cols: P U T M S C
[124 147 131 126 147 142] = j703
[197 119 120  83 186 148] = j836
[148 168 148 106 120 143] = j959
[120 153 133 129 108 144] = j731
[ 75 105 126 169 103 141] = j109
[190 116 121  88 183  93] = j230
[ 70 139 134 166  79 159] = j298
[136 101 123 127 148 111] = j875
[122 122 132 173  80 154] = j444
[101 101 123 152 123 124] = j313
dup j444:  : [122]
down: [ 83 106 129] : M
both j703 j313:  : [124]
where: [116] : j230, 1
down: [120  75 190  70 136 122 101] : P

cols: N R K Z Q B
[ 99 148 159 149  99 149]  j313
[144  95 133 148 147 110]  j875
[100 161  79 148 110 127]  j298
[160 166 151 127 122 154]  j660
[ 94  94  94  94 164  62]  j444
[149 141 191 138 124 157]  j836
dup j444:  : [94]
down: [148 148 127  94] : Z
places j313: [99] : 0 4
where: [159] : j313, 2
down: [100 160  94 149] : N
places j313: [149] : 3 5
where: [144] : j875, 0

cols: J A V X
[ 84 168  83  86] : j223
[ 85 168  87  86] : j109
[ 92 154 195  75] : j731
down: [86 75] : X
places j223: [86] : 3
down: [168 154] : A
where: [85] : j109, 0
down: [84 85] : J
which: [ 84 168  83  86] : j223

cols: Ren vol vib bizu Pobaz tes fidaf gep dafe
[165 102 151 172 143 101 157  88 161] = j959
[113 166  66 127 121 110 127 138 165] = j660
[113  93  66 127 163 110  65 138 138] = j230
both j660 j959:  : [165]
which: [113 166  66 127 121 110 127 138 165] : j660
down: [101 110] : tes
places j230: [66] : 2

cols: rap kavu dapuv zem fazul guk memir bizof Ropam sadot
[100 102 150 139 172 133 146 138 121 134]  j959
[111  69 155 114 185 126 150 139 136 117]  j230
[153 153 123  96 142 119 131 127 153 106]  j313
[130 157 143 129 114 129 123 129 116 128]  j731
[102 124 151 144 158 134 141 137 115 137]  j875
[111 138 148 141 142 133 134 134 114 136]  j703
[140 179 119 137  85 117 117 123 117 135]  j109
[102 110 146 141 165 133 143 137 120 135]  j444
[100  90 151 135 179 131 149 139 124 131]  j836
dup j109:  : [117]
dup j313:  : [153]

cols: gara Vigum fogan Redem nogik Bap totu Lov sema zazu
[190 126 108 125  84 133 130 136  86  75] -> j230
[134 164  65  81 125 130 170  88  96 141] -> j313
[117  95 174 149 105  59 150 151 131 122] -> j660
[ 80 126 153 140 156 153 126 128 154 157] -> j223
[102 109 102  96 147 123 114 166  97  84] -> j836
[102 155 102  96 147 123 154 153 125 153] -> j703
[144 101 142 152 129 160  99 106 139 120] -> j731
[ 62 138 157 136 165 108 135 128 161 183] -> j444
which: [ 80 126 153 140 156 153 126 128 154 157] : j223
which: [117  95 174 149 105  59 150 151 131 122] : j660
where: [135] : j444, 6
which: [190 126 108 125  84 133 130 136  86  75] : j230
down: [ 84 125 105 156] : nogik
places j703: [96] : 3

cols: L H G F W D
[137 139 125 107 123 112] -> j313
[139  91 136 137  89 156] -> j223
[152 141 107 136 163  94] -> j444
[111 122 143 119 138 143] -> j660
[126 120 122 142 139 130] -> j959
where: [142] : j959, 3
down: [136 119] : F
where: [126] : j959, 0
both j959 j223:  : [139]

cols: Fet lopat vozav Tume laruk
[118 117 190 100 123] -> j875
[145 105 156  77 189] -> j230
[153 153 153 116 137] -> j703
[117 128 136 135  94] -> j836
[120 145  90 154 157] -> j313
[ 90 159 153 132 116] -> j959
[130 100 157 123  74] -> j660
[119 144 110 142 124] -> j731
dup j703:  : [153]
both j660 j313:  : [157]
where: [119] : j731, 0
down: [135 154 132 123] : Tume

cols: lifov Dig vozu sudi mavi Kat
[153  84 165 127 142 162] -> j959
[159 115 124 150 141 104] -> j875
[110 103  75 163 167 167] -> j313
[128 154  97 153 169  89] -> j223
[ 68 143 106 153 121 148] -> j660
[108 151 108 152 154 111] -> j703
dup j313:  : [167]
down: [153 159 110 128] : lifov
dup j703:  : [108]
down: [ 75  97 106] : vozu
down: [150 163 153] : sudi
where: [104] : j875, 5

